Below is a small trained network, with its code and all its weights. Each question gives an input and a class and asks what happens when units are switched off, that is, made to give their printed mean instead of their output.

import numpy as np


def w(rows, s, z=0):
    codes = np.array(rows[::2]) - 128.0
    scale = np.full(codes.shape[1], s)
    scale[-1] = z or s
    return codes * scale


def norm(h):
    return h / np.sqrt((h * h).mean(-1, keepdims=True) + 1e-5)


def f(y):
    return np.maximum(y, 0)


def log_softmax(a):
    a = a - a.max(-1, keepdims=True)
    return a - np.log(np.exp(a).sum(-1, keepdims=True))


def net(x, mask):
    res = np.array(x, float).reshape(1, 3) / 4 @ E
    u = 0
    for l in range(3):
        y = f(norm(res) @ A[l][:, :-1].T + A[l][:, -1])
        res = res + np.where(mask[u : u + 8], y, B[l][:, -1]) @ B[l][:, :-1]
        u += 8
    return log_softmax(norm(res)[-1] @ U[:, :-1].T + U[:, -1])


A, B = {}, {}
E = w([
[117,108,1,13,107],'x0',
[195,160,75,104,201],'x1',
[33,166,198,71,208],'x2',
],0.0051)
A[0] = w([
[136,47,173,127,23,87],'0.n1',
[129,76,186,40,253,55],'0.n2',
[144,79,201,168,111,165],'0.n3',
[136,165,135,150,201,46],'0.n4',
[45,40,114,100,115,230],'0.n5',
[108,128,115,52,239,89],'0.n6',
[100,130,147,7,111,105],'0.n7',
[83,142,87,44,86,248],'0.n8',
],0.0064,0.0015)
B[0] = w([
[131,213,53,33,53,225],'0.n1',
[52,77,50,106,106,240],'0.n2',
[157,168,188,91,90,232],'0.n3',
[222,179,64,211,71,182],'0.n4',
[200,210,177,249,223,227],'0.n5',
[133,178,222,65,223,248],'0.n6',
[111,220,3,240,55,223],'0.n7',
[88,120,111,106,182,255],'0.n8',
],0.0046,0.0037)
A[1] = w([
[73,122,145,174,59,147],'1.n1',
[202,139,78,117,159,116],'1.n2',
[122,131,254,105,85,1],'1.n3',
[224,192,193,83,144,31],'1.n4',
[60,138,195,151,183,99],'1.n5',
[143,85,121,137,34,169],'1.n6',
[104,19,103,87,96,21],'1.n7',
[171,141,169,56,165,210],'1.n8',
],0.0081,0.002)
B[1] = w([
[195,188,129,23,72,215],'1.n1',
[122,98,129,186,141,238],'1.n2',
[112,79,209,138,117,228],'1.n3',
[127,111,135,169,172,216],'1.n4',
[185,63,84,103,101,253],'1.n5',
[187,122,36,88,202,220],'1.n6',
[3,118,56,55,215,138],'1.n7',
[180,128,157,155,72,205],'1.n8',
],0.0072,0.0038)
A[2] = w([
[105,109,222,111,102,143],'2.n1',
[140,216,149,132,57,218],'2.n2',
[75,146,98,12,166,192],'2.n3',
[158,168,123,43,179,193],'2.n4',
[175,133,1,83,136,240],'2.n5',
[76,111,82,76,202,98],'2.n6',
[122,152,125,201,34,60],'2.n7',
[110,66,220,115,101,5],'2.n8',
],0.0091,0.0016)
B[2] = w([
[59,23,195,55,153,173],'2.n1',
[147,153,97,14,174,174],'2.n2',
[70,243,192,158,184,198],'2.n3',
[129,217,149,254,81,193],'2.n4',
[108,49,175,85,103,254],'2.n5',
[2,91,122,205,83,184],'2.n6',
[34,193,84,68,123,148],'2.n7',
[90,69,226,88,122,168],'2.n8',
],0.0057,0.0095)
U = w([
[191,36,90,157,133,112],'0',
[173,152,168,214,203,152],'1',
[120,78,252,70,129,156],'2',
[204,160,111,58,53,136],'3',
[48,50,50,110,97,144],'4',
[117,131,124,117,159,12],'5',
[74,209,105,56,112,110],'6',
[15,204,149,207,158,146],'7',
],0.017,0.011)

Each question gives the input, the list of numbers given to net, and the class t.
The units are the neurons (one row each of A and B). Each row of codes is followed by its name. A weight is (code - 128) times the scale printed after its matrix; where a second scale follows, it is the last column's (A, B and U).
mask holds one flag per neuron, layer by layer. A switched-off neuron (its flag False) gives its mean, the last column of its row in B, instead of its output. The means were averaged over made-up inputs and are rounded, as every weight is.
A unit's drop is (log p(t) with every unit on - log p(t) with that unit switched off) / (log p(t) with every unit on - log p(t) with every unit switched off).
The circuit of an input: a set's keep is (log p(t) with only the set's units on - log p(t) with every unit switched off) / (log p(t) with every unit on - log p(t) with every unit switched off). Starting from the 12 units with the biggest drops (on a tie, the unit counted first), units are removed one at a time, each time the one whose removal leaves the highest keep (on an exact tie, the one counted first), for as long as the keep stays at least 0.8.
circuit, biggest first: the units of the circuit, biggest drop first
most important unit: the unit with the biggest drop
top k neurons: the k neurons with the biggest drops, biggest first
top k neurons in layer l: the k neurons of layer l with the biggest drops, biggest first
drop of u: that unit's drop, to one decimal
input [2,-7,6], class 7: circuit, biggest first : (0.n7; 0.n5)
input [-2,-7,-3], class 3: most important unit : 0.n1
input [-4,8,6], class 1: top 2 neurons : (1.n8; 0.n4)
input [7,-7,-1], class 6: circuit, biggest first : (0.n5; 1.n5; 2.n2)
input [-5,5,5], class 1: top 2 neurons : (0.n4; 2.n5)
input [3,7,-2], class 0: top 2 neurons in layer 1 : (1.n8; 1.n2)
input [7,-5,0], class 7: top 4 neurons : (0.n8; 1.n5; 1.n8; 0.n4)
input [1,1,-2], class 4: top 3 neurons : (0.n6; 1.n2; 0.n5)
input [2,-6,5], class 7: top 2 neurons in layer 0 : (0.n8; 0.n4)
input [-1,3,-2], class 1: top 3 neurons in layer 0 : (0.n2; 0.n7; 0.n1)
input [4,-6,2], class 6: top 2 neurons : (0.n7; 2.n2)
input [2,-5,-4], class 3: top 2 neurons : (0.n5; 1.n6)
input [-4,5,-8], class 0: top 2 neurons in layer 2 : (2.n3; 2.n4)
input [2,6,2], class 7: most important unit : 0.n2
input [5,3,-5], class 4: top 3 neurons : (1.n7; 0.n5; 2.n5)
input [7,-3,0], class 7: top 2 neurons in layer 1 : (1.n5; 1.n8)
input [0,7,-4], class 0: top 2 neurons in layer 0 : (0.n5; 0.n6)
input [5,-5,2], class 7: top 2 neurons : (0.n8; 1.n8)
input [6,5,-8], class 4: top 2 neurons : (1.n7; 0.n5)
input [-3,-2,-3], class 3: most important unit : 0.n6
input [-8,1,-2], class 2: drop of 2.n1 : 0.0
input [-2,7,3], class 1: drop of 1.n8 : 0.3
input [3,6,-7], class 0: drop of 0.n6 : -0.2
input [7,-7,-2], class 6: drop of 0.n3 : -0.1
